Below is a small trained network, with its code and all its weights. Each question gives an input and a class and asks what happens when units are switched off, that is, made to give their printed mean instead of their output.

import numpy as np


def w(rows, s, z=0):
    codes = np.array(rows[::2]) - 128.0
    scale = np.full(codes.shape[1], s)
    scale[-1] = z or s
    return codes * scale


def f(y):
    return y / 2 * (1 + np.tanh(0.7978845608 * (y + 0.044715 * y**3)))


def log_softmax(a):
    a = a - a.max(-1, keepdims=True)
    return a - np.log(np.exp(a).sum(-1, keepdims=True))


def net(x, mask):
    res = np.array(x, float).reshape(1, 5) / 4 @ E
    y = f(res @ A[0][:, :-1].T + A[0][:, -1])
    res = res + np.where(mask, y, B[0][:, -1]) @ B[0][:, :-1]
    return log_softmax(res[-1] @ U[:, :-1].T + U[:, -1])


A, B = {}, {}
E = w([
[94,104,57,103,121,96,146,254,128],'x0',
[88,174,129,101,32,144,162,114,78],'x1',
[164,131,180,127,157,143,121,170,38],'x2',
[120,142,191,215,83,132,134,176,179],'x3',
[179,43,188,69,77,125,128,121,144],'x4',
],0.01)
A[0] = w([
[123,145,128,123,69,134,129,131,90,41],'neuron 1',
[162,54,183,90,92,137,121,138,111,24],'neuron 2',
[126,122,107,100,141,130,128,109,107,1],'neuron 3',
[143,75,147,92,108,132,124,137,129,52],'neuron 4',
[109,128,77,122,109,126,121,86,203,7],'neuron 5',
[154,153,194,148,149,141,122,29,102,11],'neuron 6',
[146,117,84,48,180,127,123,94,52,94],'neuron 7',
[109,177,130,93,47,135,149,114,54,94],'neuron 8',
[143,143,195,199,104,131,123,186,128,86],'neuron 9',
[155,140,193,136,177,134,119,174,13,35],'neuron 10',
[123,102,97,100,121,129,131,219,103,33],'neuron 11',
[166,65,144,152,253,130,124,146,153,67],'neuron 12',
[105,224,91,181,188,139,121,136,87,31],'neuron 13',
[136,94,135,109,103,125,130,120,151,220],'neuron 14',
],0.018,0.0059)
B[0] = w([
[143,129,140,116,144,105,105,120,180,169],'neuron 1',
[135,131,144,129,156,102,150,116,93,197],'neuron 2',
[163,146,156,121,151,67,199,153,254,144],'neuron 3',
[139,134,141,126,158,92,152,124,127,168],'neuron 4',
[134,126,105,110,95,144,170,96,145,193],'neuron 5',
[121,121,95,122,135,107,126,186,130,239],'neuron 6',
[101,129,163,159,104,161,139,145,126,245],'neuron 7',
[137,128,131,124,129,121,61,107,134,237],'neuron 8',
[103,130,159,150,107,157,141,143,137,211],'neuron 9',
[133,127,82,110,98,154,167,79,147,220],'neuron 10',
[125,122,95,123,134,107,124,175,132,202],'neuron 11',
[137,134,137,117,125,114,59,109,144,233],'neuron 12',
[141,124,157,125,162,90,150,119,81,251],'neuron 13',
[122,136,129,136,131,136,140,114,91,189],'neuron 14',
],0.046,0.014)
U = w([
[146,140,160,114,180,84,155,100,79,104],'0',
[141,145,144,103,134,111,42,97,175,83],'1',
[103,107,49,107,138,98,122,221,138,129],'2',
[82,148,195,185,104,149,147,145,177,143],'3',
[135,127,70,80,98,142,167,64,148,147],'4',
[89,118,105,157,127,201,63,116,3,250],'5',
[174,126,120,131,176,171,131,132,152,98],'6',
[168,137,134,139,200,197,127,139,158,95],'7',
],0.013,0.015)

Each question gives the input, the list of numbers given to net, and the class t.
The units are the neurons (one row each of A and B). Each row of codes is followed by its name. A weight is (code - 128) times the scale printed after its matrix; where a second scale follows, it is the last column's (A, B and U).
mask holds one flag per neuron, in row order. A switched-off neuron (its flag False) gives its mean, the last column of its row in B, instead of its output. The means were averaged over made-up inputs and are rounded, as every weight is.
A unit's drop is (log p(t) with every unit on - log p(t) with that unit switched off) / (log p(t) with every unit on - log p(t) with every unit switched off).
The circuit of an input: a set's keep is (log p(t) with only the set's units on - log p(t) with every unit switched off) / (log p(t) with every unit on - log p(t) with every unit switched off). Starting from the 12 units with the biggest drops (on a tie, the unit counted first), units are removed one at a time, each time the one whose removal leaves the highest keep (on an exact tie, the one counted first), for as long as the keep stays at least 0.8.
units of the circuit, in order: the units of the circuit, biggest drop first
unit that matters most: the unit with the biggest drop
k most important neurons: the k neurons with the biggest drops, biggest first
drop when u is switched off: that unit's drop, to one decimal
input [7,-8,4,1,-8], class 0: 4 most important neurons => neuron 13; neuron 8; neuron 6; neuron 1
input [-6,-2,-7,-3,-2], class 4: unit that matters most => neuron 5
input [6,6,7,6,6], class 4: 2 most important neurons => neuron 10; neuron 13
input [-7,-3,-7,5,-5], class 2: 2 most important neurons => neuron 6; neuron 10
input [5,7,6,2,-1], class 1: 2 most important neurons => neuron 8; neuron 1
input [-5,-7,4,5,-4], class 1: 2 most important neurons => neuron 12; neuron 7
input [-1,-2,-1,-4,3], class 3: 2 most important neurons => neuron 13; neuron 8
input [-7,-5,-2,-4,4], class 2: 2 most important neurons => neuron 6; neuron 8
input [3,-4,-6,0,4], class 4: 2 most important neurons => neuron 13; neuron 5
input [2,-2,-7,4,-7], class 0: 2 most important neurons => neuron 13; neuron 10
input [-1,-6,-1,-7,-1], class 3: 2 most important neurons => neuron 7; neuron 8
input [-1,5,-4,-4,2], class 1: 3 most important neurons => neuron 8; neuron 10; neuron 9
input [-7,4,-5,-8,-5], class 3: 3 most important neurons => neuron 7; neuron 11; neuron 3
input [-3,1,-3,-1,3], class 5: unit that matters most => neuron 10
input [1,5,-6,4,3], class 4: 2 most important neurons => neuron 12; neuron 5
input [0,8,-1,2,-6], class 1: 2 most important neurons => neuron 8; neuron 1
input [-4,5,1,7,-8], class 0: 2 most important neurons => neuron 13; neuron 7
input [5,1,-4,2,5], class 0: drop when neuron 11 is switched off => -0.2
input [3,-8,-1,-3,-7], class 1: drop when neuron 12 is switched off => 8.6
input [1,-5,-7,-8,8], class 0: drop when neuron 4 is switched off => 4.4
input [0,5,-2,4,-6], class 0: drop when neuron 7 is switched off => 0.1
input [6,-8,1,-3,8], class 0: units of the circuit, in order => neuron 2
